Here is a tiny trained network, its code and every weight. The questions are about switching its units off for an input and a target symbol, where a switched-off unit gives its printed mean instead of its output.

import numpy as np


def w(rows, s, z=0):
    codes = np.array(rows[::2]) - 128.0
    scale = np.full(codes.shape[1], s)
    scale[-1] = z or s
    return codes * scale


def f(y):
    return y / 2 * (1 + np.tanh(0.7978845608 * (y + 0.044715 * y**3)))


def softmax(a):
    e = np.exp(a - a.max(-1, keepdims=True))
    return e / e.sum(-1, keepdims=True)


def log_softmax(a):
    a = a - a.max(-1, keepdims=True)
    return a - np.log(np.exp(a).sum(-1, keepdims=True))


def net(x, mask):
    ids = ['βζμξστφ'.index(c) for c in x.split()]
    T = len(ids)
    res = E[ids] + P[:T]
    q, k, v = (res @ M[0].T for M in (Q, K, V))
    z = softmax(np.where(np.tri(T) > 0, q @ k.T / 3**0.5, -1e9)) @ v
    res = res + np.where(mask[0], z, O[0][:, -1]) @ O[0][:, :-1]
    y = f(res @ A[0][:, :-1].T + A[0][:, -1])
    res = res + np.where(mask[1:9], y, B[0][:, -1]) @ B[0][:, :-1]
    return log_softmax(res[-1] @ U[:, :-1].T + U[:, -1])


Q, K, V, O, A, B = {}, {}, {}, {}, {}, {}
E = w([
[126,41,3,161,163,62,133],'β',
[155,183,155,123,97,117,82],'ζ',
[115,71,138,99,114,133,112],'μ',
[143,30,175,146,123,134,112],'ξ',
[145,195,183,182,104,160,97],'σ',
[171,222,108,11,143,148,172],'τ',
[80,178,187,87,159,75,132],'φ',
],0.02)
P = w([
[77,71,114,135,38,1,15],'0',
[106,205,81,137,108,120,226],'1',
[108,184,138,130,136,124,199],'2',
[94,192,90,131,138,106,204],'3',
[125,226,102,143,160,118,116],'4',
[71,203,120,92,112,142,134],'5',
[58,179,105,70,131,151,130],'6',
[100,213,99,164,143,62,137],'7',
[70,133,110,123,160,104,148],'8',
[145,174,203,154,137,130,67],'9',
],0.0067)
Q[0] = w([
[3,1,106,193,125,104,36],'head 1',
[75,34,234,119,143,92,148],'head 1',
[92,196,63,113,82,145,91],'head 1',
],0.0071)
K[0] = w([
[84,99,180,171,83,120,3],'head 1',
[80,111,217,236,157,87,47],'head 1',
[217,103,240,59,109,161,78],'head 1',
],0.0075)
V[0] = w([
[86,232,162,144,169,87,69],'head 1',
[164,162,67,213,117,33,138],'head 1',
[159,93,136,254,94,204,139],'head 1',
],0.008)
O[0] = w([
[170,103,158,169,245,161,194,181],'head 1',
[186,207,131,72,156,108,35,149],'head 1',
[49,254,127,96,83,173,4,1],'head 1',
],0.0069,0.0092)
A[0] = w([
[128,135,123,251,75,164,118,111],'neuron 1',
[144,117,183,167,143,175,228,14],'neuron 2',
[70,73,163,188,69,233,119,1],'neuron 3',
[141,36,137,139,160,170,125,59],'neuron 4',
[116,182,97,125,51,178,67,161],'neuron 5',
[98,154,123,118,154,186,150,220],'neuron 6',
[124,106,114,180,137,69,254,137],'neuron 7',
[133,26,169,70,102,132,76,79],'neuron 8',
],0.0086,0.0052)
B[0] = w([
[135,119,200,25,140,242,104,132],'neuron 1',
[134,98,171,40,159,70,139,184],'neuron 2',
[141,8,113,77,187,134,110,127],'neuron 3',
[130,185,70,124,147,187,198,146],'neuron 4',
[144,2,166,176,132,142,78,133],'neuron 5',
[78,68,160,136,165,131,57,142],'neuron 6',
[109,101,176,120,121,196,118,249],'neuron 7',
[115,189,61,170,82,85,166,135],'neuron 8',
],0.0094,0.017)
U = w([
[138,155,117,90,103,200,203,76],'β',
[60,125,103,103,47,130,186,88],'ζ',
[82,121,140,137,95,254,100,167],'μ',
[136,146,109,74,107,87,99,241],'ξ',
[80,113,135,71,64,132,101,68],'σ',
[108,152,130,151,121,172,153,34],'τ',
[39,202,160,84,218,139,113,250],'φ',
],0.0083,0.0026)

Each question gives the input, a string of symbols that net reads in full, and the target symbol t.
The units are the heads (3 rows each of Q, K, V and O) and the neurons (one row each of A and B). Each row of codes is followed by its name. A weight is (code - 128) times the scale printed after its matrix; where a second scale follows, it is the last column's (O, A, B and U).
mask holds one flag per unit, heads first, then neurons. A switched-off unit (its flag False) gives its mean, the last column of its rows in O or B, instead of its output. The means were averaged over made-up inputs and are rounded, as every weight is.
A unit's drop is (log p(t) with every unit on - log p(t) with that unit switched off) / (log p(t) with every unit on - log p(t) with every unit switched off).
The circuit of an input: a set's keep is (log p(t) with only the set's units on - log p(t) with every unit switched off) / (log p(t) with every unit on - log p(t) with every unit switched off). Starting from all 9 units, units are removed one at a time, each time the one whose removal leaves the highest keep (on an exact tie, the one counted first), for as long as the keep stays at least 0.8.
units of the circuit, in order: the units of the circuit, biggest drop first
unit that matters most: the unit with the biggest drop
k most important neurons: the k neurons with the biggest drops, biggest first
drop of u: that unit's drop, to one decimal
input φ μ τ φ τ β ζ φ β β, target β: units of the circuit, in order	(neuron 4; head 1)
input μ β τ ξ, target ζ: units of the circuit, in order	(head 1; neuron 8; neuron 7)
input τ β φ ζ φ μ τ μ β, target μ: 3 most important neurons	(neuron 7; neuron 2; neuron 8)
input ξ φ σ, target φ: unit that matters most	neuron 2
input φ τ μ, target β: units of the circuit, in order	(head 1; neuron 4)
input σ μ ξ σ, target μ: 3 most important neurons	(neuron 5; neuron 1; neuron 2)
input μ φ τ β μ ζ μ, target ζ: 2 most important neurons	(neuron 8; neuron 7)
input σ σ μ, target φ: 2 most important neurons	(neuron 7; neuron 6)
input σ ξ β σ, target μ: 2 most important neurons	(neuron 5; neuron 2)
input β τ β σ φ ξ, target ξ: drop of head 1	1.2
input β σ μ, target ξ: drop of neuron 4	0.1
input μ β β β β β ζ, target ξ: drop of neuron 7	1.0
